Each row is followed by roughly how far along a hidden order it lies, from 0 to 12. A new part has a new order.
[-1 -5  0  2  2 -4  0 -1  5  1  6 11  0  0 -9  1 -4  0  1 -2  1]	1
[  8  10   8  26   3 -22  13   6   0   0  53  10  -2 -20  12  -4   0  -2
  16  -1   6]	12
[  1   8  -1   8   3  -6  -3  11  -8   2   4 -20   2  -7   9   1   6   1
   1  11  -4]	4
[  6 -11  -3  -6  -4 -13  -8 -10  11  -4 -10  50   1   1  -5   0 -11   6
  -4 -18  13]	7
[ 1  3 -1  2  2 -2  0  1 -3  0  1 -1  1 -2  4  1  3  0 -1  4  2]	1
[ 2 16  0 -1 -2  1 -1 -5 -7  0  6 -9  1  2 -8  1 -7  2 -7  4  2]	4
[  2   4  -1   9   1   1  -1  -3  -8  -4   6 -31  -2   2 -17   4  -9  -5
   9  12   1]	5
[ 3  5  0  7  4  0 -1  3 -2  0  4 -6  1 -4  2  1  2  0  0  8 -2]	2
[  2  12   0  -4   1  -1  -2  -5  -3  -1   7  -8   1   1  -9   2 -11   2
  -7   4  -1]	4
[  2  23   0  -2  -1  -1  -4  -6 -15   0  11 -11   1   1  -8   2 -12   3
 -12   7   1]	7
[  3  -5  -1  -2  -1  -7  -3  -6   7  -3  -2  23   0   0  -2   0  -7   3
  -1 -11   7]	3
[ 1  2  2  0  0 -3 -1  2 -2  1 -1  8  0 -3  3  0  2  0  1  1  0]	1
[-1  1  1 -4 -3 -6 -2  5 -8  1 -7 14  0 -3 11 -1  5  0  0  1  3]	0
[-1 -3  1 -1  1 -2  2  2  0  0  1 11  0  0 -1  0 -2  0  0 -2 -1]	1
[ 3  3  2 10  2 -9  5  1  1  0 21  9 -1 -8  6 -1  0 -1  7 -3  2]	5
[ 2 -3 -1  0 -2 -5 -3 -3  5 -1 -4 25  0 -1  2  0 -6  2 -1 -6  6]	2
[  2   9  -1  12   7  -6   1   8  -4   1   7 -22   2  -3  -3   3   2   0
   0  12  -5]	4
[  5   5   3  13   3 -10   8   5   2   1  29   8   0 -10   2  -2  -3  -1
   8  -2   0]	6
[ 0  4 -1  2  1  1 -2 -7  0  0  9  3  0  0 -4  1 -3  1 -3 -1  2]	2
[ 3  1  0  6  4 -2  1  2  1  0  5 -5  1 -2 -1  1 -1  0  0  6 -2]	2
[  7 -12  -2 -12 -10 -20 -13 -13  12  -8 -19  63   3   1   3  -2 -13   9
  -6 -25  26]	10
[ 3  0 -3 -4  1  6  0 -1  4  1  3  6 -1  1 -7  2 -3  0  1  0 -1]	2
[ 0  0  0  0  0 -1  0  1  1  0 -1  0  0  1  1  1  0  0 -1  1 -2]	0
[ 2  2  0  0  1  1 -2 -2  0  0  4 -3  0  0 -1 -1 -1  0  0  0 -4]	0
[-1  5 -2  3  1 -1  7 -6 -1  0  9 12  0  0 -1  1 -3  0 -3 -1  3]	2
[ 3 -2 -3 -5  1 10  1 -2  7  2  3 11 -1  2 -8  3 -3  0  2 -2 -4]	2
[  7  -9 -15 -34 -10  38  -3   7   3  10  -2  32  -4   2  -6   7   9  -2
  11 -10  -8]	12
[ 0  0  0  3  1  0  1  2  0  0  2 -1  1 -1  0  0  2  0  0  4  1]	1
[ 0 -1  0  0  0  1  2  2  0  0  2 12  0  0  0  0  0  0  0  0 -1]	0
[  4   7   6   2   6  -5  -7  -5   5   1  -7  16  -2  -9  -9   1   0   1
   4  -4 -12]	5
[ 1 -2  0 -1  0  1  1  0  2  0  2  3  0  0 -2  1 -3  0  1  2 -1]	0
[  3  38   0  36  15 -22  -2  55 -40   6  11 -63  10 -28  45   6  31   3
   0  51 -10]	12
[ -7 -26   2   2   1 -18  -1   5   0   5   9  26  -2  -4  12   2   0  -1
   0  -6   4]	6
[ 0  6 -1  2  0  1  5 -4 -1  1  4 11  1 -1 -2  1 -2  0 -2 -1  2]	2
[  7  12  -2  -6   8  11  -7  -2  -1   0  14 -22   3  -1  -1  -2   1  -2
   1  11  -9]	5
[ 0 -1  0 -3 -2  0 -2 -1  0  0 -2 16  0  0  3 -1  1  1  0 -3  1]	1
[-1 -4  1  0 -1 -4 -1  2 -2  1 -1 10 -1  0  4  0  0  0  0 -1  1]	1
[ 0  4  4 -2  0 -5 -4 -3 -5  2 -9 15 -1 -7  7  0  5  0  3 -1 -5]	2
[ 0 -4  0  0  0 -2  0  1  1  0  2 10  0 -1 -3  0 -2  0  0 -1  0]	0
[ 0 -5  0  3  3 -3  1 -2  7  0  6  2 -1  1 -9  2 -6 -1  1  0 -3]	1
[ 2  3  3  1  5 -3 -3 -1  2  1 -6  7 -1 -5 -6  1  0  0  2 -2 -4]	2
[  3  -4  -2   2  -1  -4  -2  -6  11  -3   2  27   0   2 -15   1 -10   2
  -1  -7   4]	2
[ 0  1  0  0  0  0  0  2 -1  0 -1  7  0 -1  1  0  2  0  0 -2  0]	0
[  6 -16  -4 -11  -9 -18 -13 -12  17  -8 -19  63   3   1  -1  -1 -16   9
  -4 -27  23]	11
[  0   9  -3   4   2   0  12 -11  -1   1  14  13   1   2  -6   2  -5   1
  -5  -4   2]	4
[  1  11   0  10   5  -3   0  13  -6   1   5 -28   2  -6   9   2   3   1
   1  13  -2]	5
[ 0  1  0  7  1  0  0 -1 -1 -1  0 -2 -1  2 -7  1 -3 -1  3  3  0]	1
[ 2  5  5  0  4 -6 -6 -4  0  2 -8 14 -1 -6 -3  0  3  1  4 -2 -9]	4
[ 0 -1  0  0 -1  0 -1  0  2  0 -3 14  0  0 -1  0 -1  1 -2 -2  2]	1
[  3  -6  -2  -1   1  -5  -3  -9  12  -3   0  22   1   1 -16   1  -9   3
  -2 -11   7]	3
[ -5 -14   2  -1   1 -12   0   4   1   2   5  14   0  -2   3   1  -2  -1
   0  -3   0]	4
[  2   7   6  -6   3  -7  -8  -2  -1   2 -12  18  -2  -9  -5   0   2   1
   5  -1  -9]	5
[-1  4 -1  1  0 -2  5 -4 -3  1  5  7  1 -1  5  0 -1  1 -2 -2  3]	2
[ 2 -4 -1 -5 -4 -6 -3  0  1 -2 -5 26  1  1  7 -1 -6  2 -2 -6  7]	3
[ 3 -3 -1 -4  0 -4 -3 -7  7 -2 -3 19  1  2 -7  1 -6  2 -1 -6  4]	2
[  2   3  -2  -1   3   4  -1  -1   2  -1   8  -2   1  -1 -10   0  -3   0
   1   2  -1]	1
[ 0 -2  0 -1  2  0 -1 -2  2  0  3  6  0  0 -4  1 -2  0  0  0  0]	0
[-4 -8  1 -3  0 -7 -1  3 -3  2  0 14  0 -1  8  0  2  0  0  0  0]	2
[  4   6   6   2   6  -7  -8  -2   2   2  -9  17  -2 -10  -6   1   3   0
   5  -5 -11]	5
[  1   3   0   4   0  -1  -1   0  -6  -3   2 -13  -2   2  -7   2  -5  -3
   5   8   0]	3
[  5   8  -3   8   7   2   6 -14  15  -1  14   2   1   1 -26   3 -14   0
  -1   1  -4]	1
[  5  -3  -6  -9  -2  17  -1  -1   9   3   9  12  -2   4 -14   4  -8  -1
   4  -5  -5]	5
[-2  9 -2  0 -1 -2 10 -7 -7  2  8 11  1  0  7  1 -3  2 -4  0  4]	4

Part 2:
[ 16  -3  -7  14   1  -6  -2 -20  -1   2   6  -8   3 -43   2   9  -4  -6
  19  -2 -13]	5
[ -8  -1   5   0   7   7   4   9   2   7 -10   6   3 -18 -12  -3  -7  -9
   8  -8   4]	8
[  8  -1 -14   5   6  -1  -5 -21   1  -1  -6  -9   4   3  10   4 -11 -14
  -5  11  -6]	5
[ -5   0  -7   8  26  10  -6   1  16  20 -40 -28   7 -11   0  -3  -9   6
 -22  17 -11]	2
[ -6   0   1  14   5  12   6  -6  10   9 -17 -10   3 -26  -9  -4  -8  -7
  -8   4   5]	4
[ 18  -3  -1  13   3 -15   5 -38   1  -2   5  -9  10 -31   0  -7  -9 -19
   5 -10  -4]	10
[ 21  -5   0   9  -1  -8   4 -25   0  -1  11  -8   3 -49  -2  -1  -6 -18
  17 -19  -8]	10
[  8  -2  14  11  -2 -20  -1 -32  -2  -2   9   1   3 -10   1   3  -8 -10
  16  -7  -4]	8
[ 21  -6 -14   6   5  -1   6  -7   0  -2  13  -6   3 -40  -5  -6   2 -21
   8 -14 -10]	9
[  8  -2   0  11  21  -7  -3 -26  10  11 -27 -15   8 -26  -2  -1  -8   1
  -7   5  -4]	7
[  2   1  -5  23   4   1  -3 -34  17   8  -1 -21   8   9  10  -6 -14  -5
 -17  10   3]	0
[ 16  -3   4   5   2 -15   2 -19  -5  -1   6  -7   6 -24   0   3 -11 -15
  19 -11 -11]	11
[ -7  -1  10  -4   2   8  -6  13  10  11 -15 -13  -2 -17  -4   4  -7   6
   6   7  -5]	3
[  7  -2  10  15  -4 -17  11 -33  -5  -2   3  -8  10   7  -2 -14 -20 -24
  -1 -14   8]	12
[ 12  -4   9  10  -5 -17  -3 -36   1  -1   8  -7   1 -24   0   3  -3   0
  14  -1  -9]	6
[  4  -1  -9   8  20   2 -12 -19  11  13 -25 -24  10  -2   4  -1 -12   2
 -16  14 -10]	3
[ -1   1 -31  24  13  15  10 -13  10   4  -9 -20   9  -5   3 -16 -15  -8
 -33   6   3]	5
[  0   1 -25  18  16   7   5  -9   5   2 -12 -17   9  -9   6  -6  -4 -11
 -14   6  -6]	6
[ 16  -1 -20  12   1 -13   0 -46  13  -1   7 -18   5 -20   8  -5  -5   4
 -34   4  -2]	6
[ 14  -1   1  26 -12 -18   2 -35   1  -8  26   8   5 -11   9  -5  -5 -15
   5 -16  -3]	7
[  6  -5 -14   8  17   4   9   4  -3   3  -9  -3   9 -14  -7 -12  -6 -22
   7 -17  -6]	10
[  3   1 -24  12  30   7   7 -29  18  16 -31 -32  16  -4  -3 -20 -16 -13
 -46  12  10]	6
[  2  -3  -6  -1  12  -3  -4 -17   7   4 -12 -15   4  13   0  -5 -16  -1
  -7   4  -3]	7
[  7  -1 -15   5  25 -10  -5 -35   6   3  -6 -16   5   1   5  -7 -12  -3
 -18   3  -4]	7
[ 13  -2  13   2   0 -11   0 -25  -8  -6  12  -5   4 -27  -1   3 -11 -20
  26 -15  -9]	10
[  2  -2 -10   3  13   2 -11 -16  15  14   1 -25   3   1   3  -2  -8  14
 -19  13  -4]	0
[ 13  -4  -3  -4   9  -5  -7 -23  -1   0   6  -8   4  -3   7   2 -10  -8
   7   0 -13]	7
[ -3   0 -22  -1  27  33   2  24   0  13 -21 -18  11   1  -5  -8  -1 -12
 -17  14  -6]	5
[ 13  -3  -4  18  -5  -9  -4 -35   8   1  14 -24   5  -9  15  -1 -12  -8
  -9   4 -14]	3
[  5  -3  -4   7  11  -8  -7 -28   3   7 -10 -16   4   5  -2  -4 -18  -1
 -10   6  -2]	6
[  1   1  -4   6  32   8 -11  -6  10  19 -44 -25   9 -12   1   5  -9   3
 -10  22 -14]	3
[  7   0  18   6   6  -1  -3  -7   6  11 -13  -7  -2 -34  -1   9  -7   4
  14   6 -11]	4
[  3   1   8  18   8  10   4 -11  10   9  -9 -10   5 -38  -1   0  -3 -20
   6   3  -8]	4
[  8  -1   1  13  -4  -7  -7 -34  -1   1   6  -8   9   5  13  -4 -11 -17
  -7   1 -10]	6
[  6  -1 -31   9  21  19   4  10   4   3  -8 -14   6  -9   3  -5   2  -4
  -6   3 -17]	6
[ 12  -4  -4   8   2   0 -12 -22  11   6   3 -17   2  -1  13   3 -10   1
  -2  14 -11]	0
[  5  -4  -7   3  21  -1  -6 -10   4   7 -19 -21   7   5   3  -2 -14  -6
   1   7 -13]	6
[  5   1  -5  34  -6   0   3 -28   9  -2  11 -14   8  -3  11  -9  -9  -7
 -11   2  -3]	2
[ 16  -4   1  28  -6 -22   0 -41   4  -2  26 -10   2 -26   8  -4  -8  -6
  -1 -10  -8]	6
[ 16  -1 -18  15   8 -15   2 -32  -1  -9  12  -5   8 -38   2   1   5 -19
   6 -12  -8]	11
[ 10  -1 -21   9  19  -5   1 -30   0  -4  -2 -13   9 -14   4  -3   1 -10
 -11  -4 -11]	9
[ 20  -4  -2  13  10 -12   2 -32   0   0  10 -12   7 -42   0  -1  -6 -22
  16 -14 -12]	9
[ 12  -1 -17  14   2  -3   6 -12  -3 -11  25  -1   4 -23   4  -2   8 -23
   9 -14 -10]	9
[ -5   2  -4  16  22   6   1 -16  11  16 -30 -16  11  25   1 -13 -14  -2
 -29  15  -1]	4
[ -2   0 -14 -20  28  28  -1  13  12  19 -48 -22   7 -16  -6  -5  -3   8
 -20  12   1]	4
[  6   1  -5  28 -10  -4   5 -12  -6 -11  17   0   5 -14  10   1  -2 -18
  13 -11  -7]	6
[  6  -2 -20   4  30  14  -5   5  10  17 -42 -30  13   9  -2  -3 -11   0
 -13  15 -12]	5
[  5   0 -10   6  51   3  -4 -21   8  15 -36 -10   6 -34  -7  -1  -6  -3
  -2  19   5]	9
[ -6   4  10   3  23   5  -7 -14  11  17 -44 -16   7  14  -1   0 -14  -4
 -17  15   4]	5
[ -6   0  -5   1  16  16  -3  19  20  19 -38 -16   2 -31  -2  -2  -3  10
 -17  15 -10]	0
[  2   3   8  33 -24  -7   9 -27  -1 -14  28  -3   7  16  16  -8  -8 -23
  -3  -1   1]	4
[ -8   2  -5   4  23  12  -7  -8  15  19 -41 -26   6 -11  -2  -1  -7   5
 -16  17  -6]	2
[ -5  -2  -1  -3  11   3   5   4   4   9 -11  -4  -1 -33 -17  -5  -6  -2
  34 -12   6]	9
[ -3  -1   6   1  20   5 -10  -2   8  16 -37 -23   5  -7  -2   4 -14   5
  -4  19  -8]	4
[  5   2  -1   1  30  -2  -8 -18  11  17 -39 -23   6 -12  -3   2 -10   5
 -17  12  -7]	6
[  7   1 -16  12  11  -9  -3 -34  -4  -5   0  -4   7   2  10  -2  -3  -9
 -15  -1   0]	8
[  3  -2   4   6   5  -6   6 -14 -12  -5   4   3   8   2   0  -3  -9 -33
  27 -16  -7]	12
[  5  -4 -31  -6  33  26  -8  24  12  23 -20 -38   8 -12  -5  -6   4   8
 -19  15 -16]	3
[  7  -4  -9   3  13  11   0  14  16  17 -10 -15  -1 -57  -9   2   4   3
   5   2 -13]	3
[-17   4   0   8  18  16   1  10  18  18 -29 -13   3  -8  -1  -7  -8   5
 -23  15   6]	0
[  3   4 -13  28   5  -9   5 -51  -1 -10   8  -9  12  12  12  -8  -6 -19
 -18  -6   6]	9
[  8  -2 -11   9   9  -5  -6 -27  11  11  -9 -15   6  -5   3  -2 -15   4
 -19  11  -5]	4
[ -5   2   2  16   4   5   4 -17  12  11 -11 -16   7  -8  -4  -7 -13  -4
 -16   6   8]	4
[  2  -3   0  -4  17  -6  -7 -20 -11  -2  -9  -8   3  11   4   4  -8 -12
   8  -1  -8]	10
[ -1  -3  -7  -3  15   3   4   0   3  11 -10  -1   2 -23 -15  -9  -8  -4
 -14  -6   7]	11
[ 12  -1   3  12   3  -9   8 -23  -2  -2   9  -8   3 -21  -2  -8  -4 -32
  -1 -14  -3]	11
[ -2   2 -18   9  23  21   3  -1  15  20 -43 -21   9 -14  -8  -8  -9   2
 -44  15  15]	5
[  6  -2  -7  18 -14   5   4  -6   5  -6  25  -6   1 -17   7   1  -4  -6
   0  -5  -8]	2
[-11   3   9   7  13  14  -2  -3  14  18 -45 -17   4 -14   1  -1 -14   6
 -19  18   2]	1
[ 19  -4   6   9   8 -15  -8 -33  -1   1   7 -10   6 -17   6   4  -6 -13
  13  -3 -17]	6
[ 12  -3   1  18  11 -16   7 -25  -4   1  -4 -15  10 -34  -4  -5  -7 -17
   6 -14 -13]	12
[ 17  -3  -7  13  -2 -23   1 -46  -3  -7  23  -6   4 -14   3  -2  -9 -12
   1 -13   0]	10
[ 33  -5   6  18   5 -16  -1 -51   4   0   7 -11   5 -43   2   1  -9 -12
  11  -9 -14]	9
[  2   0 -22  14  11   8  -1 -15   8   0  -7 -15   5  -6   6  -2  -5  -3
 -15   9  -3]	4
[  9   0  -6  22 -11   6   7 -17   9   0  13 -13   6  -5   6  -8 -10 -10
 -18  -2   1]	2
[ 14  -3   4  18 -13 -16   0 -24   4  -2  22 -13   2 -18   4   1 -10  -3
   9  -6  -5]	5
[ -6   2 -10   8  24  24   4  -2  23  24 -51 -24   4 -27  -8  -9  -7  11
 -38  13  11]	2
[ 12  -3  -1   9  -5  -8  -4 -33   6   3   8 -19   5  -6   9   0 -15   1
  -2  -2 -11]	4
